In the rows, 128 means zero.
Known rows:
brebik: [179 147 126 104 113 151 161 112 114 153 151 163 110 150 163 110  85 169
 178 151 133 138 138 121 142  85  99 174 105 129 183 169 154 129 138]
mufan: [180 155  97 120 137 183 179 152 129 159 151 160 113 150 161 129  96 124
 153 145 131 139 141 134 148  87  89 144  99 138 142 133 142 142 129]
bratras: [136 131 173 158 127 163 128 110  94 107  99  79 114 132 111  93 142 159
 102 151 122 106 139 120 172 124 134  92 117 105  89 161 144 105 118]
mefun: [143 128 180 162  99 127 125  79 111  83  71  98 125 189 131  74 145 134
 111 103 139 140 174 104 170 145 121 108 137  75 117 192  84 126  87]
trebiza: [142 130 170 165 107 130 127  84 113  86  70 102 125 190 133  85 147 113
 103  97 137 142 180 112 168 145 119  98 139  73 106 181  84 127  87]
rubu: [139 129 161 168 118 135 129  88 117  90  69 109 128 193 136  92 150  98
 101  92 137 147 187 115 160 142 115  92 146  70  98 176  81 128  85]
savizus: [128 121 152 144 124 147 164 104 141 125 115 115  99 136 113 221  99 162
 166 152 171  89 120  77 100 129 134 167 103 116  85 205 105 155 112]
fleskasa: [164 191 158 164 220 115 122 114 102 148 142 156 174 172  95 160 135  65
 177 123 156 144 154 118 103 133 123  80 134 157  76 129 141 136 147]
ropa: [130 148 152 130 147 112 126 109 166 138  96 129  94 116 104 129 151 117
 168 146 156  52 146  91 121 159 111 137  87 101 201 154 161 100 172]
klidis: [119 126 159 177 142 157 123 103 114 114  95 111 123 156 130 100 137 123
  91 130 116 116 153 126 170 119 115 101 143  89  75 151 122 108 124]
vivir: [124 118 186 168 125 145 124  86 100 104 103  96 113 153 121  84 132 177
 107 145 118 113 133 108 172 114 120 123 133  95 108 175 137 104 130]
druflan: [112 117 192 165 128 142 120  82 102 112  97 110 119 156 137  90 135 166
 112 142 114 109 135 115 176 112 119 133 137  94 106 174 136 100 130]
bretre: [176 145 120 118 125 165 170 138 121 155 147 158 106 164 166 123  89 140
 160 148 133 146 137 118 153  84  90 164 104 132 170 162 144 128 139]
nula: [116 120 182 164 129 141 125  83  99 109  99 100 116 149 129  85 136 173
 111 147 113 108 134 116 171 106 126 127 139  91 106 172 141 100 135]
lozir: [116 116 138 161 135 144 142 129 134 129 128 126 103 125 116 235 103 115
 137 153 167 103 141  98  89 109 130 145 124 119  76 191 110 151 135]
keduk: [135 135 161 155 126 153 123 103  95 109 100  81 120 126 118  93 145 153
 102 145 115 108 149 129 164 124 140  83 120 105  90 155 146 104 119]
tezir: [132 154 128 140 156 121 127 105 178 136 104 134  96 107  99 121 154 122
 170 138 153  53 149 104 101 164 115 137  98  97 191 142 160 108 169]
skelon: [204 176 103  97 107 167 169 157 105 154 136 132 119 147 147 134 106  87
 148 142 145 157 179 131 145 101 115 108  81 146 158 146 135 143 105]
breres: [172 146 122 108 116 160 163 125 119 157 146 170 110 155 175 124  90 143
 170 150 133 140 142 127 148  83  93 165 109 130 164 159 145 131 139]

Facts:
toflus (β 165)
trigek (β 165) (μ bedel)
fotran (β 165) (μ perunu)
digin (β 550) (μ neflem)
buloskos (β 165)
klidis (β 165)
draklil (β 165) (μ klekla)
fiva (β 310) (μ tumo)
fludusko (β 165) (μ baze, plakur, vabis, graru, keduk, lozir)
difu (β 499) (μ metra)
fistabe (β 165) (μ fofur)
skisti (β 165) (μ metra)
gidabris (β 550) (μ gelobo, fleskasa)
luskal (β 165)
drefler (β 658)
skubu (β 165) (μ draklil)
tezir (β 310) (μ dresik)
trifu (β 165) (μ greseflus, mebre)
vubru (β 658) (μ metra)
lozir (β 499) (μ flabis)
skadral (β 499)
dredra (β 499) (μ skizadrar)
bretre (β 723) (μ steper)
perunu (β 723) (μ bedel, sudedin)
skoralu (β 310)
flenuplir (β 550)
klosar (β 550) (μ silil, gradrus)
refle (β 310) (μ stuke, buflur, bedel, luskal)
ladrom (β 499) (μ skoralu)
nabo (β 165) (μ steper, dresik)
metra (β 165) (μ stuke, buflur)
skodris (β 499)
ropa (β 310) (μ fleskasa, graru)
fistur (β 550) (μ riguk, flenuplir)
bidri (β 723) (μ flabis, luskal)
graru (β 165) (μ stuke, bedel, plaflol)
bogrok (β 165) (μ flabis)
podra (β 165) (μ bedel)
savizus (β 499) (μ flunak)
mufan (β 723) (μ bedel, plaflol)
klepla (β 499) (μ bedel, starorir)
zunon (β 723) (μ bedel)
fepir (β 310) (μ fleskasa)
flerir (β 165) (μ toflus, vubru)
gramo (β 310) (μ likles, mufan)
skubros (β 165) (μ skelon, zosugen)
zevo (β 658)
gruskal (β 499) (μ greseflus, klodo, neflem)
fluror (β 165) (μ fofur, bedel, driflum)
keklis (β 165) (μ plumor, mufan, bedel)
braplak (β 723) (μ brebrok)
plakur (β 165)
silil (β 165) (μ klaven, buflur)
tagrutros (β 165)
muzi (β 165) (μ dredra, bratras, flenuplir)
flabis (β 499) (μ bedel)
bruskar (β 499) (μ plaflol)
gipluk (β 165)
gelobo (β 723) (μ zosugen)
bripler (β 499)
fofur (β 499) (μ plaflol)
fluzol (β 165) (μ stuke, tritrak, bedel)
vinem (β 165) (μ plumor)
timal (β 310) (μ klodo)
stiplon (β 723) (μ drudram)
bropin (β 499) (μ steper, steflupu)
skalukin (β 310) (μ zosugen, bripler)
tumo (β 499) (μ plumor, bedel)
mefun (β 165) (μ trebiza)
mostesik (β 165) (μ mufan, metra, bedel, drefler)
gigem (β 165) (μ fleskasa, luskal)
stezu (β 723) (μ perunu)
greseflus (β 499)
suzal (β 658) (μ metra)
zutezom (β 165)
zenim (β 499) (μ stuke)
plumor (β 658)
breres (β 723) (μ stuke)
sudedin (β 165) (μ fofur, naflek)
vabis (β 165) (μ mebre)
bure (β 165) (μ skizadrar)
latrem (β 165) (μ tritrak, bedel)
riguk (β 499) (μ stuke, metra, bedel)
floflis (β 499) (μ petil)
gripostu (β 310) (μ klekla, grudodrar, refle, metra, luskal)
driflum (β 310) (μ klodo, bedel)
brezak (β 310) (μ flinodil)
nekledi (β 550) (μ gipluk, lavul)
steper (β 310) (μ bedel)
brakes (β 723) (μ stuke)
skelon (β 723)
ledri (β 723) (μ toflus)
trimor (β 723) (μ driflum)
steflupu (β 165) (μ podra, bedel)
lemem (β 310) (μ bedel)
lavul (β 499) (μ klekla)
klaven (β 310) (μ bedel)
flunak (β 723) (μ driflum)
bedel (β 165)
mebre (β 723)
klekla (β 165) (μ stuke)
fleskasa (β 550)
trala (β 723) (μ bedel)
vaden (β 165) (μ refle, graru)
talofim (β 550) (μ steper)
grudodrar (β 499) (μ skeklo)
depitri (β 165) (μ klededrol)
klesor (β 723)
klodo (β 165)
loler (β 165) (μ trimor)
klededrol (β 550)
drogokar (β 550) (μ mufan)
flinodil (β 165) (μ fleskasa, bedel)
sitror (β 310) (μ fofur, bedel)
ploklagro (β 550)
nula (β 165) (μ riguk, lozir)
baze (β 165) (μ keduk)
drudram (β 499) (μ mibodrik)
beges (β 723) (μ gelobo, driflum, tumo)
brebrok (β 658) (μ buflur, nela)
stuke (β 310) (μ bedel)
nela (β 165) (μ mibodrik, skeklo)
narun (β 165) (μ vinem, plakur)
neflem (β 165)
zaklu (β 310)
vivir (β 165) (μ bedel, klidis, ledri)
granotrum (β 658) (μ stuke, driflum)
trebiza (β 165) (μ rubu)
skosti (β 165) (μ draklil)
kotopes (β 310) (μ fluror, petil)
flifu (β 499) (μ talofim)
keduk (β 165) (μ mibodrik, zosugen, skeklo)
drezu (β 658) (μ dredra, tagrutros)
vubrin (β 499) (μ stuke, fleskasa, buflur, graru)
travom (β 165) (μ bedel)
dresik (β 550) (μ metra, skeklo)
gradrus (β 165) (μ klededrol)
buzok (β 658) (μ podra)
skizadrar (β 165) (μ bedel)
daklis (β 165) (μ steper, lozir)
gremuskin (β 723)
trodar (β 165) (μ mibodrik, buflur)
motrel (β 165) (μ klodo, plaflol)
tritrak (β 165) (μ bedel)
fopur (β 165) (μ talofim)
mibodrik (β 499) (μ bedel)
rubu (β 165)
skeklo (β 723) (μ buflur, plaflol)
druflan (β 165) (μ podra, draklil)
ruklik (β 499) (μ klekla)
buflur (β 723)
naflek (β 165)
bratras (β 165) (μ zosugen, zaklu, bedel, plaflol)
rekon (β 723) (μ vinem, metra, stuflin)
petil (β 723)
padok (β 165) (μ petil)
zosugen (β 550)
starorir (β 723)
plesu (β 723) (μ lemem)
difem (β 723) (μ gruskal)
likles (β 165) (μ plaflol)
plaflol (β 499)
toben (β 499) (μ klaven, bratras, toflus)
kupleklam (β 499) (μ plesu, granotrum)
stuflin (β 550)
piplas (β 499) (μ plumor, skodris)
brebik (β 723) (μ zutezom, klesor, metra, bedel)

Rows:
No name comes twice in this set of rows, the named rows included.
[119 123 179 164 131 146 113  89 100 116  97 102 119 146 128 100 134 147
 103 150 120 111 147 127 175 115 126 107 134  94  94 163 141 101 133] | flinodil
[182 165  83 108 125 174 164 140 125 157 151 165 126 136 165 125 101 124
 166 146 129 137 150 142 131  95 106 130 101 140 137 127 148 139 122] | skeklo
[183 157 100  98 113 157 154 118 121 151 153 162 120 142 164 111  94 153
 180 145 132 136 148 130 132  95 112 155 106 134 165 149 152 132 126] | braplak
[183 152 115 118 127 175 177 137 130 147 147 153 111 157 158 118  92 149
 170 150 139 139 129 117 147  90  88 156  95 133 166 153 142 137 124] | stezu
[163 180 198 157 196  91 132  75  98 126 139 153 164 196  98 129 129 146
 212 126 158 136 129  91 116 134 115 136 131 145 126 178 143 128 151] | nekledi
[126 118 154 145 103 137 141 113 119 103 136 104  99 122 100 204  93 167
 163 163 177  93 129  82  83 121 144 156 106 131 112 218 124 142 130] | toben
[128 132 149 178 141 179 134 116 124 100  98 101 126 145 125  93 144 139
  95 132 120 111 133 124 163 130 112  86 124  98  67 135 122 124 100] | naflek
[153 138 180 143 105 143 128  97  82 101  96  58 118 135 103  82 146 157
 102 147 125 117 160 117 172 135 142  82 107 111 111 174 141  99 111] | skubros
[166 196 151 184 221  94 156 100 114 149 149 138 164 172  89 134 134 110
 181 114 134 150 153  99  84 121 132 122 144 137  89 157 141 136 164] | stuflin
[129 172 150  99 100 115 195  99 150  87  97  92 158 187 123 150 175  96
 157 150 151 169 134  92  93 153  97 140 154  61 136 144 159 175 116] | zevo
[121 142 143 164 165 174 159  89 139 145  68 108 127 150 138 125 142 122
  99 124 105 101 147 127 187 134 118  91 121  86  29 123 110 119  95] | klodo
[128 124 134 146 117 156 149 122 133 114 139 107 101 111  98 209 100 168
 166 160 179  82 118  89  87 130 142 141 102 133  86 191 119 158 110] | bruskar
[129 126 179 177 137 141 146  92 107 115 108  78 108 144 116  76 135 182
  99 144 102 110 131 108 166 104 130 135 134  88 102 184 145 101 143] | keklis

The same nodes again, as new rows of numbers:
Known rows:
beges: [116  81 137 110 106 108 142 139 149 131 120 161 118  91  88 124 121 114
 152 111 108 121 127 107  99 122 133 152 110 128 105 114 130 115 127 125
 121 150 138 129 156 158 114 134 131 102 159 142]
drogokar: [121 110 171 150 144 124 173  86 202  42 179 135 120 109  65  92 134  94
 116 161 107 132 150 118 117 103 155 103 145 113  83 116 100 130  79 131
 101 162 166 169 119 120 142 114 145 106 175 164]
gipluk: [101  77 125 142  66 149 123 126  97 179 114 121 131 180 157 138 160 119
 120 108 115 117 105 121  91 112 127 148 138 106 157 129 150 154 142 137
 131 129 108 129 142 116 137 156 118 151 103 126]
klidis: [112  99 132 150 116 135 114 132  93 181 130 122  79 166 146 154 124 118
 106 128 165 105 136 117  98 102 145 122 111 100 176 146 163 140 129 146
 133 160 132  68 154 134 121 133 121 130 103 123]
refle: [127 113 125 139 110 127 114 132 176  80 157 106 122 145  97  99  84 117
 136 163 138 151 125 106 116 130 155 128 141 149  93 109  96 109  75 116
 121 136 140 176 101 136 135 106 154 126 197 143]
difu: [112 113 132 139 129 138 124 111 126 141 147 121  97 158 139 111 128 132
 131 141 117 127 124 107 109 153 142 102 152 123 141 113 133 134 120 161
 127 127 138 137 122 110 168 110 124 131 141 127]
klepla: [110 135 138 110 128 124 130 102 138 126 149 126  87 135 140 115 117 136
 144 126 126 110 125  99 121 153 132  89 127 113 136 120 128 139 114 164
 127 129 144 114 144 128 135 120 113 105 167 136]
starorir: [124  91 127 130 106 137 138 143 132 130 134 141 107  97  87 134 105 106
  87 116 132 140 124 120 120  98 146 143 125 126 111 116 147 136 118 117
 116 172 136 131 143 127 121 139 129 120 124 136]
klosar: [123 127 162 152 140 107 189  88 199  37 178 139 107  87  85 103 111  93
 105 170  99 137 155 128 119 109 156 107 175 125  60  96 104 129  95 170
 111 142 155 181 126  97 157 106 158 102 182 166]
rekon: [125  74 139 109  93 135 154 126 132 164 126 175 117 130  87 138 149  90
  95 115  90 136  90 125  89 110 150 174 140 148 132  80 120 123 112 124
 131 120 137 156 131 139 149 125 155 165 140 135]
podra: [125 135 125 126 114 146 126 148  84 152 141 119 102 124 136 164 100 135
 103 121 143 111 121 119 120 127 140 130 128 108 143 120 162 158 137 166
 139 142 121 111 160 113 146 141 109 130 113 120]
skadral: [110 123 139 148 120 147 133 123 124 114 141 127 105 160 155 123 128 125
 129 143 117 119 139 115 114 129 128 110 138 103 157 120 142 149 126 166
 123 132 127 144 130 114 145 108 122 106 143 137]
flifu: [131 135 140 135 128 146 132 114 120 114 141 118  96 152 133 121 125 121
 121 151 114 113 137 107 108 140 139 120 143 111 160 131 164 134 136 162
 142 145 144 172 142 115 160  89 127 106 140 121]
stezu: [114  78 137 119 106 125 138 125 147 151 134 148 101 105 109 144 122  98
  97 104 125 108 113 120 104  91 142 133 117 128 117 112 119 120 117 117
 133 153 131 105 151 148  94 139 147 128 168 151]
fopur: [134 111 136 119 119 135 124 126  91 171 115 117 104 164 137 148 132 114
 119 136 125 108 137 109  85 121 148 158 119 101 178 159 183 119 165 148
 158 161 139 146 160 129 147  98 123 127 102 108]
motrel: [122 103 147 117 131 139 140 165 110 172 129 153 102 173 133 163 129 125
 135 118 134  89 124 118  99 118 138 153  97 113 206 119 147 147 117 190
 137 123 134 106 136 161 132 124 140 137 107 121]
flabis: [122 128 133 150 123 146 127 117 123 117 141 120 115 162 130 114 121 133
 116 133 125 132 134 107 131 140 138 105 134 107 150 120 142 159 105 153
 123 144 136 128 121 111 147 119 116 125 127 129]
gruskal: [118 107 154 144 126 142 140 150 137 103 140 151  99 162 154 133 135 124
 167 138 114 110 139 119 118 132 120 107 114 112 180 112 138 157 109 179
 101 116 124 147 125 130 138 113 133  99 150 144]
skelon: [105  62 132 156 101 141 136 130 140 164 119 161 112 157 110 132 159  81
  85 113 123 140 119 136  98  61 142 151 122 122 159 113 127 132  93 108
 113 158 132 111 126 142 101 133 153 149 129 153]

Rows:
No name comes twice in this set of rows, the named rows included.
[130 121 121 170  97 152 104 146 168  67 159  94 136 160 104  97  88 126
 106 159 156 170 126 112 132 111 151 118 142 139  80 114 103 136  63  97
 108 148 127 166  99 124 127 125 140 134 173 145] | stuke
[111 133 108 151  99 157 105 146  82 144 129 111 112 143 125 136  92 146
  88 106 169 142 129 107 150 110 144 115 116  85 138 137 170 173 105 138
 114 177 122  61 146 100 132 168  87 126  78 125] | bedel
[108 117 139 176 108 146 134 155 141  92 135 125 117 175 150 119 135 127
 147 138 116 128 150 119 131 121 120 116 132  98 167 127 153 165 118 165
 100 132 115 139 122 113 138 118 115  96 131 143] | greseflus
[103 109 140 182  99 124 168  97 198  21 165 118 162 125  73  63 148 107
  93 139  95 169 148 121 129 102 138 116 169 103  48 111 109 157  71 124
  89 158 143 169 101  91 151 155 130 118 159 172] | fleskasa
[ 91  82  99 166  75 127 129 128 136 146 118 133 146 150 100 106 141 109
  66 110 118 162 119 126 101  81 143 159 145 126 105 122 130 135 102  93
 116 168 128 105 112 116 122 157 137 164 104 144] | buflur
[101 117 116 126 114 126 129 155 104 161 129 139 111 152 122 139 118 139
 113 109 134 122 114 106 110 138 135 146 122 117 148 108 140 154 117 181
 127 121 126  82 134 131 146 158 120 143 110 123] | graru

The same nodes again, as new rows of numbers:
Known rows:
trodar: [124 111 137  89 122 110 124 120 123 119 125 140  85 139 155  98 111 146
 117 144 104 119 144 132 125  79]
gradrus: [144 130 113  94 146 144 130 129 136 112 147 126 131 153 132 102 164 115
 167 149  71  73 152 132 111 151]
nula: [122 125 139  94 133 122 132 121 112 125 106 136 101 167 162 103 123 129
 121 122 106 123 140 142 135  85]
trigek: [117 127 157  99 146 118 130 128 104 129 115 133  98 160 150 116 128 135
 124 117 101 131 134 128 143  75]
fopur: [121 132 150 104 149 130 127 126 107 128 117 135 107 167 149 116 137 121
 136 110  98 117 132 136 135  90]
skisti: [125 110 127  77 128 103 127 129 122 104 129 134  82 144 149 104 121 138
 123 158 104 117 143 143 129  95]
toflus: [138 120 142  74 141 130 154 157  95 119 160 127 128  91  89 123 161 134
 176 134  89 115 123 134 127 117]
tezir: [132 135  66 134 124 103  96  98 166 144 168 139  75 106 129 109 126 126
 110 151 162 135 107 137 134 135]
ropa: [141 133  78 138 111 107  88  72 146 163 131 143  86 124 136 111 130 127
 112 121 173 140  92 140 141 124]
zaklu: [140 145 101 143 117 133 104 109 129 171 175 138 122  72  70 124 156 122
 140 106 163 139  83 123 151 126]
dredra: [ 78 155 135 150 136 142 138 150  96 119  90 146 134 101 101 149 131 134
 105 127 134 156 105 121 136 179]
lozir: [ 94 158 135 143 133 141 137 152  96 109  84 137 141  99  94 155 131 135
 104 134 143 156 108 122 135 183]
flifu: [ 89 158 124 156 129 151 124 130 114 117  68 149 130 143 137 140 122 129
  97 126 137 147 120 118 127 177]
vubrin: [ 89 135 111 142 106 132 118  97 126 114  68 158  98 123 153 116  86 170
  72 145 147 143 121 125 108 176]
vubru: [150 109 106 159  87  64 127 135 121 118 128 108  72  75 140 139  96 127
 151 149 118 127 149 108 161 175]
braplak: [116  73 108 160 119 121 130 100 195 130 147 115 145 129 129 135  81 137
 105 158 127 130 118 147 103 138]
beges: [141 101 136 185 110 146 127  74 170 153 114 110 175 167 140 132  87 132
  88  99 144 143 125 149 127 105]
brebik: [104  81 120 178 136 114 123  86 176 138 117 115 137 173 166 137  76 130
 103 142 132 147 118 157 129 115]
klesor: [119  86 121 158 132 117 141 134 148 128 155  98 173 112 105 160 109 119
 133 156 119 152 101 157 129 139]

Rows:
No name comes twice in this set of rows, the named rows included.
[146 120 126 166  99  81 129 159 108 133 133 101  99  68 116 151 120 121
 152 125 117 126 145  94 167 164] | drefler
[109  94 141 163 140 131 142 128 140 142 149 102 184 124 102 168 120 115
 137 130 117 158  96 155 132 131] | starorir
[156 136 128  94 130 139 139 125 125 120 135 124 142 160 128 107 166 119
 165 131  89  85 148 134 111 121] | buloskos
[ 80 163 115 158 137 170 112 126 145 126 100 149 137 165 140 130 139 127
 107 139 122 111 138  89 109 216] | floflis
[ 99 144 142 129 168 111 144 144 126 111 141 117 123 110 134 159 113 111
 173  83 188 119 142 129 145 127] | talofim
[143 104 102 164  75  77 125 136 134 127 128 118  77  77 139 134  91 140
 140 136 118 115 154  95 152 171] | brebrok
[217 146 153  63 117 140 135 175 106 122 143 111 188 119 134 128 181 123
 153 157 116 120 144 100  93 113] | neflem
[192 141 103 178 103  98 163 174  96 100 141  92 130  82  67 160 129  94
 127 104 104 133 165 117 202 160] | plumor
[136 137 152 132 124 144 167 139 116 125 172 131 157   9  50 140 123 136
 200  57 202  94 143 126 119 137] | zosugen
[110 161  98 158 131 175 124 102 139 115  79 144 144 166 127 125 144 125
 122 143 124  94 136 119  95 225] | ladrom
[126 134 135 138 118 122 144  79 146 130 116 137 120 101 142 117  83 144
 179  66 212  82 161 140 111 128] | gidabris

